B, the same points and some others measured another way; then each row and its match in B:
B (72 x 31):
[[-144  306  270  183  310   45   82  281   72  -27  175 -207  128   44
  -248   23  103  -75   72  -86  -28   13  -96  207  -92  -71 -183  -65
    67 -137  327]
 [ -99   33  303   -2 -167  400  255 -182   11  -52 -226  -22   30 -178
   197   34   28  271  168  143  184 -166 -158  -19  -72 -110  -10  -28
    93  -64   34]
 [ 398 -129   95   99  -86  -32  248 -149  -47  -83 -243 -157  116   -2
   307  138 -128  113  239  374 -152  116   -4  -72   18  -32   73  321
   -58 -207 -249]
 [-103   37   77  265  211 -328 -208  -29   87 -302   55  173  -62  329
    68  112  273   -2  -62 -310  213  475  -23  209 -182  -71  308  -46
    78  135  146]
 [-314  107  283   78   39  538   26  413  137  347  138 -433  133 -136
  -356 -279   99  125 -175 -347  175 -277   40 -189  197  -58 -298 -313
   278  142  457]
 [  14   64  106  -20  -68   95   69  -97  -20  -32   20  -46   80 -112
    22   26 -136  -28  163  148   12 -113  -59   26 -172   47  -68  101
    68  -83 -102]
 [-194  284  192  -41  107   23   47  -25   40 -138   73   22   46  -40
   -40   76   36  -55  104  -29   95 -112 -199  255 -249  -26 -142  -51
   119  -71   65]
 [-151 -175   13  331  115    0 -370  238   56  238  336  -71  -19  167
  -342 -215  106 -151 -106 -299  134  315  273 -177   73   54  176 -117
   -35  182  216]
 [-307 -112  188  247   47  220 -236  -88  -23  248  228  275 -154    0
  -156 -147  183 -148  222   99  225  219   84  -38  -50    1  207 -138
  -381  -26   60]
 [ 326 -149  182   49  -19   65  224    4  -23   64 -262 -234   56   -8
   222   62    9   87  211  287 -146   80   -4  -38  201  -62   -3  154
   -91 -197 -136]
 [-121   90  229  115  193  215  -48  173  -34  415  304  -72   16 -121
  -333 -145    4 -343  339  311 -112  -53   39   43   48   54 -193  -25
  -410 -281   31]
 [-351   77  223   71  206   38 -227  102  105  172  105  147 -158  123
  -104 -113  415 -107    5 -234  256  192  -62  184   69  -85   26 -319
  -159   82  174]
 [  60 -121  -55 -172  -74 -192 -214   -2   62  -27  -73  -84  -30   91
    86  -33   52  -58 -155 -298  115   44   34   41   25   79   24  -63
   296  230 -151]
 [-227  -28  262   46   62  135  -77  -47   36   34  -71  137 -154   39
    46  -16  289   20   90  -96  238  125  -89  145   16  -87  110 -206
   -76   31  108]
 [-418  261  265  104  156  500  -49  597  167  350  358 -527  213 -135
  -617 -320   47    7 -252 -495  136 -356   59 -136  112  -15 -421 -354
   401  162  609]
 [  -8 -248   -6 -207 -238  164 -200 -131   -7  409  -23   25  -92 -141
    64 -221   -5 -135   89  108  109 -125   96 -180  154  119  -53  -70
  -151   92 -351]
 [-178  264  118  -92   79  -48  -42  -70   13 -142  159   72   35  -50
   -79   76  -55 -165  126  -21   71 -129 -165  261 -324   57 -131   -8
   125  -55  -28]
 [-234  165  266   37  128  305   25  339  132  234   84 -322   96  -56
  -242 -169  161   52 -112 -267  120 -166  -32  -22  149  -76 -271 -250
   186   68  330]
 [   8 -280  -23  225  -40    9 -264  127   98  253   43 -118  -10  171
   -14 -215  165   64 -185 -274  183  305  242 -297  236   -1  175  -87
     6  267   35]
 [-174 -248  176  245  -43  237 -166 -171   -8  291    6  269 -193   26
    83 -149  268    7  200  165  248  302   87 -141  117  -64  278 -116
  -444   -8  -46]
 [ 215 -238   62  -66  -97    7  -39  -78  -52  217 -110  -53  -55  -36
   122  -35  -16 -123  215  249  -78   58   71  -58  161   56   30   96
  -199  -98 -298]
 [  -7 -124  -16   21  -78  -65 -171  -17   47  -58   15  -59   10   81
    11  -45   -1    8 -105 -251  150   99   81  -63  -60   56  113  -10
   248  199  -27]
 [-118  -58  -28  318   47  -75 -259    0   22  -42  302   65   50  126
  -183  -69  -38  -85  -21 -165  142  271  163  -99 -218   67  211   52
    48  131   85]
 [ 476 -192  -14  157   12 -160  104  153   17   43 -140 -403  184  121
   121   20 -109   52   22   94 -220  198  150 -183  207   12   13  264
    70  -65 -122]
 [-106    3  142  139   36  -78  -62 -185   57 -164 -100  203  -88  146
   213   70  229  107   51  -65  239  278  -95  120 -118 -102  233  -46
   -34   63   -3]
 [-203  235  332  167  153  410  154  267   15  177  236 -282  154 -169
  -367  -84  -59  -54  181   72  -30 -221  -41   16  -66  -19 -268  -68
    22 -192  331]
 [ 387 -180   37   -5   -6 -258   56 -157  -49  -50 -217  -13  -18   97
   303  140   -8  -84  246  309 -157  245    2   76   59   22  129  253
  -176 -170 -358]
 [-305   30  249  116 -142  681   72  252  113  365  111 -370  169 -235
  -276 -310  -23  247 -132 -211  224 -332   78 -367  135  -53 -234 -225
   258  143  352]
 [-171  323   91   54  227 -470 -101 -161   80 -687   10  263  -22  282
   146  319  174   -5  -54 -369  222  284 -263  514 -517  -65  198   -6
   369  101  115]
 [-372  139  218   89  251   20 -239  158  108  141  172  103 -123  125
  -172 -108  371 -139  -26 -277  239  159  -60  197   20  -71  -11 -315
   -92   90  233]
 [ 691 -251  -81  254  -71 -210  245  187   72  -91 -293 -628  332  189
   283   53 -180  315 -150    8 -255  258  209 -371  276  -39   50  404
   317   25  -99]
 [-429  364  289  -61  269   64 -100  207   94  -82  203  -23  -27    6
  -298   10  204 -151  -20 -348  185 -132 -199  386 -194  -37 -193 -302
   224   34  354]
 [ -74  -65   40  123  152 -235 -269   65   79   20   52   70  -91  242
    11  -43  288  -94  -85 -275  160  356   45   99   55  -29  163 -120
   -21  159   29]
 [ 530  -71  123   35 -131 -171  448 -270    3 -406 -576 -163  141   84
   667  304  -46  396  152  309 -103  167 -164   36   -5 -154  120  369
   158 -162 -283]
 [-233  181  114  216  225 -268 -180 -124   53 -327  144  299  -72  240
    29  144  218  -73   46 -191  228  358 -119  310 -355  -61  237  -41
     7   42  112]
 [-126  -51  119   95   77   -7 -171   76   50   24   62  -17  -55   97
   -78  -54  163  -45  -40 -234  163  161   38   56    7   -9   91 -126
    76  114  119]
 [  20  -12   30 -289  -86  -54 -105 -209  -78   93   27  127  -77 -141
    45   19 -110 -305  271  248  -25 -158  -82  175 -141  150 -100   60
  -112 -113 -394]
 [-378  100  233   48  225   31 -248   60   89  167  124  210 -185  110
   -94 -101  418 -155   39 -201  267  184  -88  234   28  -74   30 -331
  -204   61  144]
 [-279  -74  203  126   93  121 -219  -36   73  255   37  223 -186   86
    23 -139  390  -41   75  -71  283  255   -6   42  126  -89  139 -255
  -309   71   47]
 [-130  155   56 -265   82  -93 -199   71   -4   89  202  -29  -29  -76
  -222  -31  -56 -376   94  -82   -7 -204  -75  262 -145  155 -234  -87
    96  -17 -118]
 [ 411  -73   63  118  -71 -111  260 -108  -19 -179 -233 -204  169   36
   304  159 -150  149  172  276 -147  133  -15  -57  -29  -35   55  330
    60 -168 -208]
 [-198 -183   84  293  -26  198 -244  -85  -30  242  273  183  -78  -12
  -179 -166   26 -126  181  115  171  216  179 -172  -74   55  224  -28
  -310   -2    6]
 [ -18  317  280  240  178   72  304   88   27 -373   31 -206  221    6
   -56  205  -90  145  136   26  -33  -27 -170  192 -313 -109  -71  139
   272 -200  308]
 [-114   25    5   36   27  -65 -205   69   70   32  167  -54   31   65
  -117  -94   29  -96  -94 -250  132   48   50    0  -85   68  -13  -68
   174  159   30]
 [ 256  -72  155  202  -69  149  277  -79   -7   20 -171 -196  162  -43
   215   39  -84  192  211  350  -86   70    3 -168   50  -79   13  246
   -98 -196  -96]
 [ -35  274  153   14  320 -239  -55  125  -28 -107  245  -23   32   52
  -237  144  -24 -390  249   79 -154   46 -112  416 -251   63 -134   61
   -59 -242   37]
 [-126   97  178   -1  153  -82  -62   66  112  -52  -80   -5  -59  140
    84   23  297   23  -57 -241  165  146 -109  203   33 -102   -5 -168
    71   80   98]
 [-404  248  299  -52  159  260  -71  150   39  130  226  -13  -34 -118
  -327  -80  119 -183  111 -130  150 -200 -133  241 -125    0 -206 -261
    41  -48  250]
 [ -91   -3    8 -298 -132   52 -189 -295 -120  278  199  270 -110 -250
   -54  -69 -186 -458  406  429  -22 -243  -55  121 -208  223 -138   70
  -343 -185 -508]
 [ -15 -113    2 -132  -82   90 -190  135   61  374   77 -193   11  -70
  -111 -228    3 -142  -76 -118   50 -125  109 -147  182   98 -172 -106
    51  141 -126]
 [-130   65  -34 -423   50 -208 -360  -22   -4  297  201  129 -146  -65
  -143 -107   31 -542  124   -7    1 -177  -64  273  -42  208 -253 -140
  -127   12 -385]
 [ 279  -13  132   88  -67   33  288 -125  -20 -124 -210 -158  145  -34
   266  128 -121  149  208  306  -99   24  -71  -25  -46  -55   -3  262
    20 -191 -151]
 [ -89    4   10  257   75 -166 -178   -4   51 -216  162   38   40  175
   -69   26   25    7  -75 -265  162  281   72   24 -235   11  222   34
   195  150  130]
 [ 255 -155   21  -57  -43 -161  -32 -193  -86   81  -67   74  -49  -11
   175   64  -74 -218  318  383 -131  120   11   65    0   83   63  209
  -270 -194 -410]
 [ 227  439  197   77  281 -479  365  -97   32 -822 -206  -65  190  205
   312  509  -16  114  149   36 -122  165 -373  561 -473 -138   -2  294
   376 -246   58]
 [-221   28   67  308  204 -157 -294   33   35  -81  291  173  -54  203
  -186  -16  151 -173   20 -206  172  365   64  113 -203    7  239  -56
   -59   80  166]
 [ -47 -113  -28  159 -140   70 -141  -12   27  -62  132 -103   97   14
   -98  -90 -141   81 -106 -216  163   46  143 -214 -159   78  131   52
   297  201   62]
 [  -1  200  247  168  224   30  133  134   10  -32  105 -137   97   10
  -120   78   16  -94  220  146  -95   48  -86  176 -104  -58 -112   68
   -72 -242  146]
 [ -54   90  -62 -293  -20 -222 -242 -168  -41   35  183  164  -59  -69
   -59    9 -118 -412  169   74    0 -132  -64  241 -256  204 -118   34
   -27  -25 -369]
 [-107   81  286  188    1  422  186   20  -16  143   94 -128  110 -182
  -134  -53  -91   49  257  267   15 -132  -24  -91  -75  -44 -101   40
  -101 -207  134]
 [ 108  -59  -97 -194 -224 -208  -83 -225   66 -279 -188  -10   37   58
   299   75  -69  129 -160 -246  176  -22  -56   18 -177   59   79   69
   458  255 -252]
 [-169  177    9 -270  111 -157 -261  125   55  132  229  -50  -20  -22
  -224  -77   12 -363  -17 -212   25 -181  -57  239 -105  148 -258 -144
   140   78 -102]
 [ -12  -78  -38 -244  -72 -114 -245    1    5   92   64  -40  -54  -24
   -75  -77  -40 -238  -24 -169   60  -93   32   72  -39  155  -69  -69
   176  135 -193]
 [ -86 -186  135  274  -70   98  -79 -248   -8  -11  -45  261 -109   83
   190   -7  147  115  169  121  242  330   41  -89  -75  -71  350   21
  -229   15  -47]
 [-108 -142  195  163  -15   61  -56 -202   36  -59 -177  232 -152  120
   249   21  299  154   98  -14  277  324  -43   32   11 -125  307  -91
  -149   59    8]
 [-217   60  193  135   13   48  -17 -177   68 -199  -81  196  -59   90
   175   51  220  176   19 -132  309  179 -127  114 -172 -115  179  -98
    75   86   91]
 [-177  -24  240   81   76   39  -73  -79   53  -93 -114  156 -144  105
   116   39  304   77   55 -145  251  211 -100  171  -21 -113  183 -170
   -10   60  116]
 [  -1 -166  -25 -144 -254  133 -127 -148    7  199  -11  -12    1 -122
    83 -144 -102  -27   24   27  127 -139   60 -182   -1  109  -22    6
    60  130 -276]
 [  70   76   66  -28  166 -131  -91  178   30  154  146 -176   60   34
  -156  -43   -2 -269   90   15 -125   12   22  109   45   74 -177   22
   -45  -89  -63]
 [ -16 -136   15 -173 -166  107 -148  -44   20  237  -14  -69  -33  -91
    17 -145  -28  -84   14  -39  101 -130   51  -98   71  100  -79  -60
    63  112 -198]
 [-223  213    5 -489  120 -108 -359   45  -46  432  399  127 -119 -197
  -356 -150  -57 -743  267  135  -92 -369  -97  361 -112  273 -439 -156
  -250 -130 -378]
 [-141   13  126  134  130 -158 -166  -76   53 -126   16  193 -106  183
    83   44  253  -38   38 -151  205  312  -55  179 -105  -61  205  -94
   -43   68   45]]
Rows of B count from 0, top down.

[ 118 -144  -80   20  -40   49 -159  -12 -435 -477  -53 -251 -196  -89
 -191 -243 -142  102 -260  318  -47  183  -11  469  196  -60   61 -179] | 8
[ 143  -33  -96  109  -27  -44  131   23  250  485 -198  -93  -14  179
   73  -12  283   54   24 -230    8 -300  124 -521   77  438 -137  -11] | 28
[  70 -256  -23 -175 -438  256 -418 -120 -212 -602 -338 -440  164 -226
  -95 -183  253 -132  345   83 -184  -72  -16  286  349 -231  310  -62] | 7
[ 131   -1  -37  123   33  -36  361   37   24  105   50 -161  -98  -49
   34  121  122  184  -89   12   26 -194   74 -165   79  209  -15  -60] | 71
[ 137 -144 -167  101   32   16  243   -2  156  180  -60 -198  -41  -32
  105   41  249  114  -81  -80   47 -270  108 -264  184  361  -41  -74] | 34
[ 138  206  301   63 -352   50 -397   -2 -181 -152 -219  -58  -88  152
 -253 -263    7   37  186   21 -163   36   89  -54   17 -310  113   44] | 12
[ 174  166  150  277  -92   -4 -491  -23 -148  -66 -169  200 -378  249
 -244 -479 -116  205 -511   95  -84  401   98   34   47 -307   29  158] | 50
[ 102   52  213  -52 -392  110 -436  -44 -255 -326 -282 -202   10   41
 -229 -239   55  -47  278   57 -197   12   27  104  105 -291  162  -19] | 21
[  84  135  238  133 -318   81 -504  -56 -146 -200 -237    3 -138  111
 -230 -314  -33   81   18   15 -150  155   75  -29   48 -421  155  110] | 62
[  52   -8   41  -23 -187   66 -281  -42 -274 -197 -228 -152  -43   28
 -163 -174  -44  -25   62   71 -145   37    0   99   49 -125   37  -86] | 35
[ 412  250  -42  -98  150  130  313   98  -31  -36  237  133 -177  -81
   70  150  355  153 -546  124 -126  -45  130   52    4   25   69  -50] | 26
[-333  -99 -180  322  100 -122  229 -144  134  508 -223   15  -19   -4
  159  222 -247  121  -58 -289  -16 -108  -72 -582 -212   80 -173   87] | 31
[ 201   80   12  -24    9  -26 -134   79 -381 -105  -60 -104 -193  143
 -229 -217 -125   51 -186  184  -78   42   56  186   17  134 -127 -243] | 24
[  72  282  359  227 -278  -64  249   31  122  164  -14  -97  -35   43
  -55  150  110  215  335 -136  -43 -248  115 -455  -62 -186  123  164] | 60
[ -15   89   13  209  141 -180  535   39 -209  161  113 -123 -170  -36
  -24  214 -186  245 -187  105   17  -17  -43  -66 -116  132 -123  -34] | 13
[ 206  106   99  178 -141   92 -538  -43  -76 -130 -194  152 -272  181
 -196 -451   33  129 -393   41 -107  284  118   11  119 -270   92  107] | 58
[-114  -28 -231 -161   87   64 -152  -95 -562 -231 -194   -6  -40 -115
  -59   32 -269 -109 -368  172 -291  296 -203  367 -198 -164  -78 -139] | 59
[ -66  151  179  174 -173  -34  325  -54  -83  -48  -24 -115  -16 -158
   23  246   10  191   65   -2 -114   14  -60 -132  -91 -329  162  215] | 49
[ -29 -115 -355  -10  242   73  314 -103 -174  -60   -7   23  -73 -277
  216  246   67   87 -650   94 -150  200 -146  170  -53  -19   16   48] | 10
[ 217  217  -27 -521 -217  344  183  -11  -67 -194  -68  -70  336 -310
  196  486  574 -238  223  -84 -412 -334  -21  -36 -112 -218  247  -59] | 30
[ -72   60   61  310  -89  -52  147  -92  183  277 -166   36  -76   -4
   92   85   82  189 -112 -180  -55   32   -7 -421  -49 -143   59  292] | 61
[ 117  102   34  193  138  -85  536   68 -112    4  269 -151 -204 -108
  -35  232 -147  297 -118  116   90 -229  119 -100  -25  119  -34 -184] | 64
[ 118  118   41  425  116    4  182  -51  113  -63  210  185 -388  -96
   35  -13  -54  434 -640   66   70  181  138 -126   53 -308  156  198] | 48
[ 155   99 -404 -182  308  121   50   -5  231  668 -154  330    7  151
  255  182  279 -122 -478 -325 -192 -246   97 -562 -243  442 -292 -164] | 54
[ -41   78  -52  109   31   43  214  -71   -8   64   -8   35  -54 -144
  108  239   -4  131 -190  -64 -110  -37   -8 -208 -122 -164   55   56] | 5
[ 105  253  310  192 -161  -33 -139   10 -414 -382   44  -22 -291   22
 -299 -192 -260  244 -186  258 -106  285   34  270  -35 -474  138   57] | 15
[ 151  148 -165 -324  113  163 -166    1 -524 -285  -41   88  -73  -72
  -86   36  -70 -131 -418  209 -320  167  -65  392 -188 -146  -37 -253] | 44
[ 423  201  -13 -133   42  184 -370   48 -325 -352   39  173 -283   62
 -180 -312  130   52 -661  270 -198  279  115  393   83 -185   74 -112] | 53
[  58  117   -6    5   21  -42 -286   20 -364   64 -186   29 -166  212
 -222 -209 -258   -4 -189   76 -145  111    3   33 -145   45 -192 -177] | 46
[  17   24   -9  269  157 -131  529   32 -149    3  219 -162 -234 -115
  -17  189 -214  327 -218  139  104  -98   48  -40  -16  100  -51 -108] | 38
[-554  -16   60  138 -146 -165  574 -163 -353   27 -177 -307  212 -340
   98  614 -412   54  425  -65 -187  -25 -347 -133 -374 -348   34  143] | 27
